Below is a small trained network, with its code and all its weights. Each question gives an input and a class and asks what happens when units are switched off, that is, made to give their printed mean instead of their output.

import numpy as np


def w(rows, s, z=0):
    codes = np.array(rows[::2]) - 128.0
    scale = np.full(codes.shape[1], s)
    scale[-1] = z or s
    return codes * scale


def norm(h):
    return h / np.sqrt((h * h).mean(-1, keepdims=True) + 1e-5)


def f(y):
    return np.maximum(y, 0)


def log_softmax(a):
    a = a - a.max(-1, keepdims=True)
    return a - np.log(np.exp(a).sum(-1, keepdims=True))


def net(x, mask):
    res = np.array(x, float).reshape(1, 3) / 4 @ E
    u = 0
    for l in range(2):
        y = f(norm(res) @ A[l][:, :-1].T + A[l][:, -1])
        res = res + np.where(mask[u : u + 4], y, B[l][:, -1]) @ B[l][:, :-1]
        u += 4
    return log_softmax(norm(res)[-1] @ U[:, :-1].T + U[:, -1])


A, B = {}, {}
E = w([
[40,39,13,131,105,113,81,74,255,184],'x0',
[116,161,214,225,12,61,144,176,105,161],'x1',
[192,124,76,214,152,146,174,78,184,174],'x2',
],0.0095)
A[0] = w([
[53,124,191,178,39,67,165,188,131,184,137],'L0N1',
[12,51,109,113,117,82,68,104,141,210,3],'L0N2',
[33,199,174,3,115,103,64,212,133,142,114],'L0N3',
[187,130,199,111,144,122,144,143,74,78,120],'L0N4',
],0.0068,0.004)
B[0] = w([
[189,82,49,125,197,95,253,127,133,55,254],'L0N1',
[121,95,152,175,45,199,110,103,112,226,205],'L0N2',
[191,219,106,165,146,123,144,107,205,171,218],'L0N3',
[110,112,71,165,110,168,119,100,111,176,218],'L0N4',
],0.013,0.0079)
A[1] = w([
[123,170,176,102,138,139,147,196,8,114,180],'L1N1',
[85,160,138,107,121,112,71,200,150,151,2],'L1N2',
[123,136,104,46,158,166,120,87,158,123,141],'L1N3',
[183,152,178,137,138,155,124,148,111,89,114],'L1N4',
],0.012,0.0034)
B[1] = w([
[92,3,111,133,89,137,126,34,133,138,243],'L1N1',
[193,126,143,146,195,102,158,77,91,83,130],'L1N2',
[161,135,99,155,104,27,219,181,101,86,255],'L1N3',
[57,142,177,209,105,75,43,88,161,78,213],'L1N4',
],0.012,0.006)
U = w([
[178,75,57,127,115,2,203,111,112,53,194],'0',
[92,51,111,182,56,136,105,29,65,188,223],'1',
[209,198,94,191,135,67,151,63,166,135,229],'2',
[183,181,67,158,96,141,195,192,45,172,116],'3',
[125,178,208,58,149,121,71,151,61,110,3],'4',
[43,175,202,63,192,166,92,206,101,85,3],'5',
[22,170,187,62,193,149,26,157,129,47,3],'6',
[117,184,177,116,150,171,50,165,97,69,3],'7',
],0.0084,0.0041)

Each question gives the input, the list of numbers given to net, and the class t.
The units are the neurons (one row each of A and B). Each row of codes is followed by its name. A weight is (code - 128) times the scale printed after its matrix; where a second scale follows, it is the last column's (A, B and U).
mask holds one flag per neuron, layer by layer. A switched-off neuron (its flag False) gives its mean, the last column of its row in B, instead of its output. The means were averaged over made-up inputs and are rounded, as every weight is.
A unit's drop is (log p(t) with every unit on - log p(t) with that unit switched off) / (log p(t) with every unit on - log p(t) with every unit switched off).
The circuit of an input: a set's keep is (log p(t) with only the set's units on - log p(t) with every unit switched off) / (log p(t) with every unit on - log p(t) with every unit switched off). Starting from all 8 units, units are removed one at a time, each time the one whose removal leaves the highest keep (on an exact tie, the one counted first), for as long as the keep stays at least 0.8.
units of the circuit, in order: the units of the circuit, biggest drop first
unit that matters most: the unit with the biggest drop
k most important neurons: the k neurons with the biggest drops, biggest first
k most important neurons of layer l: the k neurons of layer l with the biggest drops, biggest first
drop when u is switched off: that unit's drop, to one decimal
input [2,8,7], class 0: units of the circuit, in order => L0N1; L0N3
input [-3,6,2], class 0: 3 most important neurons of layer 0 => L0N1; L0N3; L0N2
input [0,8,8], class 0: unit that matters most => L0N1
input [-5,0,-6], class 2: 3 most important neurons of layer 0 => L0N3; L0N2; L0N4
input [-3,-2,-3], class 3: 3 most important neurons of layer 0 => L0N4; L0N3; L0N1
input [-6,-5,1], class 1: units of the circuit, in order => L0N1; L1N1
input [-7,5,-3], class 1: 2 most important neurons => L1N1; L1N3
input [-2,-1,-2], class 3: units of the circuit, in order => L0N4; L1N1
input [-7,6,4], class 1: units of the circuit, in order => L1N1; L0N3
input [6,-5,-7], class 2: 3 most important neurons of layer 1 => L1N1; L1N3; L1N2
input [5,-5,-6], class 2: 2 most important neurons => L0N3; L0N2
input [-5,-3,-6], class 2: 3 most important neurons => L0N3; L0N2; L0N4
input [-8,-5,6], class 1: 2 most important neurons => L0N1; L0N3
input [-6,-3,4], class 1: units of the circuit, in order => L0N1; L0N3; L1N1
input [4,7,0], class 0: 3 most important neurons => L0N1; L0N3; L0N4
input [0,8,4], class 0: units of the circuit, in order => L0N1
input [-7,-4,-6], class 1: 2 most important neurons => L1N1; L0N1
input [3,0,-6], class 2: 2 most important neurons of layer 0 => L0N3; L0N4
input [-4,-7,-8], class 2: drop when L1N3 is switched off => -0.5
input [1,-4,-6], class 2: drop when L0N1 is switched off => 0.2
input [-6,3,-1], class 1: drop when L1N1 is switched off => 0.4
input [2,-6,-8], class 2: drop when L0N3 is switched off => 1.1
input [0,-1,-6], class 2: most important neuron of layer 0 => L0N3
